Here is a tiny trained network, its code and every weight. The questions are about switching its units off for an input and a class, where a switched-off unit gives its printed mean instead of its output.

import numpy as np


def w(rows, s, z=0):
    codes = np.array(rows[::2]) - 128.0
    scale = np.full(codes.shape[1], s)
    scale[-1] = z or s
    return codes * scale


def f(y):
    return np.maximum(y, 0)


def log_softmax(a):
    a = a - a.max(-1, keepdims=True)
    return a - np.log(np.exp(a).sum(-1, keepdims=True))


def net(x, mask):
    res = np.array(x, float).reshape(1, 7) / 4 @ E
    y = f(res @ A[0][:, :-1].T + A[0][:, -1])
    res = res + np.where(mask, y, B[0][:, -1]) @ B[0][:, :-1]
    return log_softmax(res[-1] @ U[:, :-1].T + U[:, -1])


A, B = {}, {}
E = w([
[146,37,183],'x0',
[129,130,128],'x1',
[128,129,125],'x2',
[127,127,127],'x3',
[130,129,128],'x4',
[175,196,249],'x5',
[3,147,175],'x6',
],0.005)
A[0] = w([
[142,161,162,39],'N1',
[111,117,87,51],'N2',
[92,141,121,112],'N3',
[151,172,193,25],'N4',
[101,142,82,37],'N5',
[92,88,54,17],'N6',
[123,164,106,75],'N7',
[135,252,81,45],'N8',
[134,192,98,64],'N9',
[131,39,198,58],'N10',
[111,83,162,125],'N11',
[172,144,114,102],'N12',
[124,137,126,242],'N13',
[81,142,143,74],'N14',
[149,150,104,57],'N15',
[90,104,162,103],'N16',
[160,124,117,89],'N17',
[119,158,106,96],'N18',
[128,169,120,155],'N19',
[131,136,127,222],'N20',
[50,136,145,50],'N21',
[125,165,90,94],'N22',
[163,160,162,41],'N23',
[152,123,117,195],'N24',
[89,111,142,66],'N25',
[93,212,99,68],'N26',
[188,110,91,74],'N27',
[117,115,96,86],'N28',
[139,132,151,76],'N29',
[162,184,191,60],'N30',
[214,147,90,61],'N31',
[128,76,134,138],'N32',
[102,119,72,50],'N33',
[166,196,183,30],'N34',
[132,130,135,186],'N35',
[108,113,100,66],'N36',
[134,75,161,55],'N37',
[141,58,157,43],'N38',
[130,132,130,211],'N39',
[145,161,168,127],'N40',
[175,133,128,98],'N41',
[131,156,117,89],'N42',
[80,122,137,101],'N43',
[77,147,162,122],'N44',
[103,63,49,2],'N45',
[107,122,97,61],'N46',
[116,169,92,79],'N47',
[141,143,161,52],'N48',
],0.012,0.0055)
B[0] = w([
[64,93,153,137],'N1',
[85,91,156,137],'N2',
[157,168,131,153],'N3',
[53,53,167,157],'N4',
[102,73,147,137],'N5',
[33,65,197,156],'N6',
[164,84,107,135],'N7',
[235,1,76,178],'N8',
[173,52,97,147],'N9',
[248,16,72,172],'N10',
[165,99,61,165],'N11',
[145,167,160,155],'N12',
[70,207,24,254],'N13',
[164,162,177,150],'N14',
[155,121,149,132],'N15',
[172,166,149,158],'N16',
[149,160,160,141],'N17',
[157,100,125,140],'N18',
[144,99,81,173],'N19',
[83,180,52,232],'N20',
[169,213,221,165],'N21',
[165,89,111,147],'N22',
[73,130,176,143],'N23',
[101,207,114,202],'N24',
[157,140,164,139],'N25',
[216,100,95,167],'N26',
[173,206,213,166],'N27',
[94,116,147,140],'N28',
[123,102,139,132],'N29',
[53,70,172,176],'N30',
[180,200,220,176],'N31',
[182,115,87,168],'N32',
[75,107,152,146],'N33',
[45,81,172,166],'N34',
[102,152,85,192],'N35',
[88,123,157,135],'N36',
[169,74,101,141],'N37',
[194,26,88,145],'N38',
[91,175,57,220],'N39',
[72,112,126,176],'N40',
[162,181,154,155],'N41',
[143,108,117,133],'N42',
[160,181,168,158],'N43',
[177,205,180,184],'N44',
[34,43,213,159],'N45',
[100,104,143,134],'N46',
[155,71,123,144],'N47',
[91,89,143,134],'N48',
],0.022,0.005)
U = w([
[29,104,221,54],'0',
[100,210,99,254],'1',
[104,208,102,237],'2',
[191,102,127,59],'3',
[163,254,247,18],'4',
[84,204,109,127],'5',
[85,207,113,108],'6',
],0.0067,0.0033)

Each question gives the input, the list of numbers given to net, and the class t.
The units are the neurons (one row each of A and B). Each row of codes is followed by its name. A weight is (code - 128) times the scale printed after its matrix; where a second scale follows, it is the last column's (A, B and U).
mask holds one flag per neuron, in row order. A switched-off neuron (its flag False) gives its mean, the last column of its row in B, instead of its output. The means were averaged over made-up inputs and are rounded, as every weight is.
A unit's drop is (log p(t) with every unit on - log p(t) with that unit switched off) / (log p(t) with every unit on - log p(t) with every unit switched off).
The circuit of an input: a set's keep is (log p(t) with only the set's units on - log p(t) with every unit switched off) / (log p(t) with every unit on - log p(t) with every unit switched off). Starting from the 12 units with the biggest drops (on a tie, the unit counted first), units are removed one at a time, each time the one whose removal leaves the highest keep (on an exact tie, the one counted first), for as long as the keep stays at least 0.8.
units of the circuit, in order: the units of the circuit, biggest drop first
unit that matters most: the unit with the biggest drop
k most important neurons: the k neurons with the biggest drops, biggest first
input [-3,-2,5,3,-5,0,8], class 4: 2 most important neurons : [N21, N44]
input [5,5,3,-4,2,-8,-6], class 0: units of the circuit, in order : [N45]
input [-8,2,-7,5,0,-3,3], class 3: units of the circuit, in order : [N8, N26]
input [-2,0,-2,0,-1,-6,-1], class 0: units of the circuit, in order : [N45, N6]
input [-2,2,6,7,2,-1,-8], class 4: units of the circuit, in order : [N31, N27]
input [7,0,-4,-3,2,8,-5], class 0: units of the circuit, in order : [N30, N4]
input [-7,-8,7,8,8,8,-5], class 0: units of the circuit, in order : [N34, N30]
input [-6,-4,1,-2,-2,-3,-8], class 4: 2 most important neurons : [N31, N27]
input [2,-5,1,4,-3,-6,7], class 4: units of the circuit, in order : [N21, N43, N44]
input [-1,4,-2,-4,8,-8,-3], class 0: units of the circuit, in order : [N45, N6]
input [8,-3,6,8,7,-7,6], class 3: units of the circuit, in order : [N10, N38]
input [3,1,-4,-5,-7,-4,-8], class 4: units of the circuit, in order : [N27, N31]
input [4,-5,-5,3,-2,3,7], class 4: 3 most important neurons : [N44, N21, N16]
input [-7,-1,5,2,-6,-3,-4], class 3: units of the circuit, in order : [N8, N9]
input [-7,-6,0,0,6,2,6], class 3: 2 most important neurons : [N8, N26]
input [0,1,-2,-1,-3,4,7], class 4: 2 most important neurons : [N44, N21]
input [0,2,2,-6,1,3,-8], class 4: unit that matters most : N31
input [-5,-2,-1,7,-5,-7,4], class 0: 2 most important neurons : [N6, N45]
input [-5,3,6,-5,-5,-3,-6], class 4: 2 most important neurons : [N31, N27]
input [-8,2,-7,-3,6,0,-7], class 3: 2 most important neurons : [N8, N9]
input [7,-3,0,4,-2,-1,-8], class 4: unit that matters most : N27
input [7,5,-3,-4,4,4,-2], class 3: 2 most important neurons : [N10, N38]
